Here is a tiny trained network, its code and every weight. The questions are about switching its units off for an input and a class, where a switched-off unit gives its printed mean instead of its output.

import numpy as np


def w(rows, s, z=0):
    codes = np.array(rows[::2]) - 128.0
    scale = np.full(codes.shape[1], s)
    scale[-1] = z or s
    return codes * scale


def norm(h):
    return h / np.sqrt((h * h).mean(-1, keepdims=True) + 1e-5)


def f(y):
    return y / 2 * (1 + np.tanh(0.7978845608 * (y + 0.044715 * y**3)))


def log_softmax(a):
    a = a - a.max(-1, keepdims=True)
    return a - np.log(np.exp(a).sum(-1, keepdims=True))


def net(x, mask):
    res = np.array(x, float).reshape(1, 3) / 4 @ E
    u = 0
    for l in range(3):
        y = f(norm(res) @ A[l][:, :-1].T + A[l][:, -1])
        res = res + np.where(mask[u : u + 11], y, B[l][:, -1]) @ B[l][:, :-1]
        u += 11
    return log_softmax(norm(res)[-1] @ U[:, :-1].T + U[:, -1])


A, B = {}, {}
E = w([
[86,124,164,249,210,197],'x0',
[76,130,69,123,215,52],'x1',
[86,110,226,135,191,36],'x2',
],0.0021)
A[0] = w([
[115,113,182,145,111,128,33],'L0N0',
[110,122,76,196,176,154,157],'L0N1',
[156,96,142,100,62,184,58],'L0N2',
[129,129,241,146,132,71,10],'L0N3',
[98,141,161,158,154,179,110],'L0N4',
[113,125,180,236,129,207,191],'L0N5',
[108,196,149,105,136,131,107],'L0N6',
[144,146,40,149,116,121,145],'L0N7',
[134,115,34,230,106,165,98],'L0N8',
[103,117,214,177,155,2,40],'L0N9',
[130,147,231,154,104,222,108],'L0N10',
],0.0058,0.0011)
B[0] = w([
[160,86,114,120,146,205,135],'L0N0',
[117,185,52,194,166,175,181],'L0N1',
[128,254,164,159,134,131,169],'L0N2',
[138,47,142,69,201,207,195],'L0N3',
[215,145,105,145,95,128,160],'L0N4',
[239,126,109,191,35,15,238],'L0N5',
[124,126,143,135,136,111,127],'L0N6',
[130,70,145,26,115,92,161],'L0N7',
[68,162,149,126,227,147,178],'L0N8',
[170,151,206,34,231,149,253],'L0N9',
[77,12,181,200,134,172,210],'L0N10',
],0.0084,0.0038)
A[1] = w([
[117,126,126,128,131,134,129],'L1N0',
[69,124,129,126,158,146,126],'L1N1',
[75,114,88,254,45,155,2],'L1N2',
[140,126,129,182,201,178,97],'L1N3',
[50,204,104,152,134,122,117],'L1N4',
[106,123,196,154,116,149,72],'L1N5',
[84,141,121,123,153,139,111],'L1N6',
[161,113,134,206,184,140,67],'L1N7',
[67,1,104,127,96,102,69],'L1N8',
[41,94,89,23,212,239,7],'L1N9',
[110,117,22,120,175,69,44],'L1N10',
],0.0073,0.00089)
B[1] = w([
[147,129,136,129,122,127,126],'L1N0',
[223,155,152,110,100,141,136],'L1N1',
[160,184,94,137,255,59,186],'L1N2',
[69,167,98,151,70,49,178],'L1N3',
[162,62,156,14,83,184,151],'L1N4',
[48,165,81,169,185,183,142],'L1N5',
[195,126,142,94,112,148,135],'L1N6',
[120,142,26,125,97,100,184],'L1N7',
[36,101,191,119,86,28,128],'L1N8',
[222,146,165,47,212,151,254],'L1N9',
[108,100,202,210,217,131,158],'L1N10',
],0.0086,0.0054)
A[2] = w([
[56,141,143,181,98,134,92],'L2N0',
[155,179,112,151,137,215,13],'L2N1',
[111,91,42,109,120,105,34],'L2N2',
[124,190,224,217,119,186,2],'L2N3',
[106,78,179,87,127,198,78],'L2N4',
[136,23,161,155,66,166,43],'L2N5',
[159,22,158,205,85,170,75],'L2N6',
[185,111,40,76,40,182,104],'L2N7',
[95,157,123,73,225,200,64],'L2N8',
[100,205,102,92,95,138,85],'L2N9',
[106,149,3,189,140,119,60],'L2N10',
],0.0074,0.00078)
B[2] = w([
[201,161,101,89,119,85,123],'L2N0',
[108,59,167,113,143,57,148],'L2N1',
[100,136,178,188,200,58,122],'L2N2',
[214,62,66,70,188,86,130],'L2N3',
[145,211,70,187,159,57,177],'L2N4',
[53,79,66,115,162,201,127],'L2N5',
[12,252,40,70,206,203,140],'L2N6',
[110,231,166,204,77,134,140],'L2N7',
[185,127,227,79,175,141,255],'L2N8',
[81,160,197,128,154,220,137],'L2N9',
[255,170,61,139,54,75,213],'L2N10',
],0.0077,0.0048)
U = w([
[27,85,11,152,188,220,116],'0',
[31,44,161,101,73,22,118],'1',
[109,41,102,143,82,170,4],'2',
[227,119,217,32,247,134,194],'3',
[110,36,108,153,89,177,9],'4',
[224,158,3,228,123,27,180],'5',
[81,219,199,134,38,180,144],'6',
],0.0077,0.005)

Each question gives the input, the list of numbers given to net, and the class t.
The units are the neurons (one row each of A and B). Each row of codes is followed by its name. A weight is (code - 128) times the scale printed after its matrix; where a second scale follows, it is the last column's (A, B and U).
mask holds one flag per neuron, layer by layer. A switched-off neuron (its flag False) gives its mean, the last column of its row in B, instead of its output. The means were averaged over made-up inputs and are rounded, as every weight is.
A unit's drop is (log p(t) with every unit on - log p(t) with that unit switched off) / (log p(t) with every unit on - log p(t) with every unit switched off).
most important unit: the unit with the biggest drop
top k neurons: the k neurons with the biggest drops, biggest first
top k neurons in layer l: the k neurons of layer l with the biggest drops, biggest first
drop of u: that unit's drop, to one decimal
input [-6,-1,-3], class 6: most important unit => L0N9
input [6,-2,8], class 0: top 2 neurons in layer 1 => (L1N9, L1N2)
input [-3,-1,1], class 6: top 2 neurons => (L0N10, L0N9)
input [1,0,-4], class 6: top 3 neurons => (L0N8, L1N4, L0N9)
input [-2,2,0], class 1: top 4 neurons in layer 0 => (L0N9, L0N8, L0N3, L0N1)
input [-6,8,-4], class 1: top 3 neurons => (L0N9, L0N3, L1N8)
input [-6,-6,-2], class 6: top 3 neurons in layer 0 => (L0N10, L0N9, L0N3)
input [-7,7,-1], class 1: top 2 neurons => (L0N9, L0N3)
input [-7,-5,-2], class 6: top 2 neurons => (L0N9, L0N10)
input [5,2,5], class 5: top 4 neurons in layer 0 => (L0N5, L0N7, L0N1, L0N4)
input [5,-2,4], class 0: top 2 neurons in layer 0 => (L0N10, L0N3)
input [3,-8,8], class 0: top 2 neurons => (L0N5, L2N6)
input [2,2,-3], class 5: top 2 neurons => (L0N5, L0N9)
input [-5,1,-1], class 1: top 2 neurons in layer 0 => (L0N9, L0N1)
input [6,-2,5], class 0: top neuron in layer 1 => (L1N2)
input [-7,4,-6], class 1: top 2 neurons in layer 1 => (L1N9, L1N2)
input [-6,-1,-5], class 6: drop of L0N9 => 0.4
input [6,-6,6], class 0: drop of L2N6 => 0.2
input [-7,6,-2], class 1: drop of L0N9 => 0.6
input [-8,-2,-5], class 6: drop of L0N9 => 0.1
input [-5,-1,-4], class 6: top neuron in layer 1 => (L1N9)
